Below is a small trained network, with its code and all its weights. Each question gives an input and a class and asks what happens when units are switched off, that is, made to give their printed mean instead of their output.

import numpy as np


def w(rows, s, z=0):
    codes = np.array(rows[::2]) - 128.0
    scale = np.full(codes.shape[1], s)
    scale[-1] = z or s
    return codes * scale


def f(y):
    return y / 2 * (1 + np.tanh(0.7978845608 * (y + 0.044715 * y**3)))


def log_softmax(a):
    a = a - a.max(-1, keepdims=True)
    return a - np.log(np.exp(a).sum(-1, keepdims=True))


def net(x, mask):
    res = np.array(x, float).reshape(1, 3) / 4 @ E
    y = f(res @ A[0][:, :-1].T + A[0][:, -1])
    res = res + np.where(mask, y, B[0][:, -1]) @ B[0][:, :-1]
    return log_softmax(res[-1] @ U[:, :-1].T + U[:, -1])


A, B = {}, {}
E = w([
[108,6,229,25,146],'x0',
[223,121,138,86,243],'x1',
[254,176,183,148,76],'x2',
],0.0096)
A[0] = w([
[113,2,190,71,98,191],'neuron 0',
[54,87,65,112,153,180],'neuron 1',
[225,132,168,125,73,252],'neuron 2',
[184,118,88,119,211,124],'neuron 3',
[88,107,58,87,178,26],'neuron 4',
[161,72,124,179,155,75],'neuron 5',
[117,142,154,134,148,34],'neuron 6',
[116,177,22,157,109,234],'neuron 7',
[162,126,139,96,174,44],'neuron 8',
[79,95,150,186,34,54],'neuron 9',
[105,117,150,98,112,46],'neuron 10',
],0.014,0.0033)
B[0] = w([
[124,187,170,76,120,247],'neuron 0',
[196,114,164,81,136,209],'neuron 1',
[172,97,109,45,177,231],'neuron 2',
[91,86,245,198,27,192],'neuron 3',
[210,77,68,72,147,172],'neuron 4',
[84,92,118,192,122,135],'neuron 5',
[101,118,97,127,112,121],'neuron 6',
[138,173,227,74,134,238],'neuron 7',
[146,119,153,155,54,163],'neuron 8',
[162,28,158,162,83,202],'neuron 9',
[63,148,163,118,88,144],'neuron 10',
],0.012,0.015)
U = w([
[134,50,170,193,37,139],'0',
[237,77,106,100,211,122],'1',
[100,233,180,112,119,134],'2',
[123,141,149,129,190,254],'3',
[70,164,54,137,72,86],'4',
[11,100,78,208,166,97],'5',
[38,132,135,192,148,75],'6',
],0.011,0.0085)

Each question gives the input, the list of numbers given to net, and the class t.
The units are the neurons (one row each of A and B). Each row of codes is followed by its name. A weight is (code - 128) times the scale printed after its matrix; where a second scale follows, it is the last column's (A, B and U).
mask holds one flag per neuron, in row order. A switched-off neuron (its flag False) gives its mean, the last column of its row in B, instead of its output. The means were averaged over made-up inputs and are rounded, as every weight is.
A unit's drop is (log p(t) with every unit on - log p(t) with that unit switched off) / (log p(t) with every unit on - log p(t) with every unit switched off).
The circuit of an input: a set's keep is (log p(t) with only the set's units on - log p(t) with every unit switched off) / (log p(t) with every unit on - log p(t) with every unit switched off). Starting from all 11 units, units are removed one at a time, each time the one whose removal leaves the highest keep (on an exact tie, the one counted first), for as long as the keep stays at least 0.8.
units of the circuit, in order: the units of the circuit, biggest drop first
unit that matters most: the unit with the biggest drop
top k neurons: the k neurons with the biggest drops, biggest first
drop when u is switched off: that unit's drop, to one decimal
input [-8,7,4], class 2: top 3 neurons : (neuron 7; neuron 9; neuron 3)
input [-5,8,2], class 0: unit that matters most : neuron 3
input [-4,-4,-5], class 1: units of the circuit, in order : (neuron 3; neuron 1)
input [-3,3,2], class 3: top 2 neurons : (neuron 9; neuron 0)
input [-5,3,-4], class 2: top 3 neurons : (neuron 2; neuron 7; neuron 9)
input [-1,-2,1], class 3: top 2 neurons : (neuron 3; neuron 0)
input [4,0,3], class 2: top 3 neurons : (neuron 0; neuron 4; neuron 9)
input [5,-1,3], class 2: top 2 neurons : (neuron 0; neuron 4)
input [-6,1,-7], class 1: top 3 neurons : (neuron 4; neuron 1; neuron 0)
input [-5,4,0], class 2: top 2 neurons : (neuron 9; neuron 7)
input [4,-1,3], class 2: top 2 neurons : (neuron 0; neuron 4)
input [5,-4,-6], class 1: top 3 neurons : (neuron 4; neuron 1; neuron 3)
input [2,-3,-6], class 1: drop when neuron 1 is switched off : 0.1
input [4,4,-2], class 0: units of the circuit, in order : (neuron 2)
input [2,8,5], class 0: drop when neuron 3 is switched off : 0.9
input [6,3,0], class 2: drop when neuron 0 is switched off : 0.5
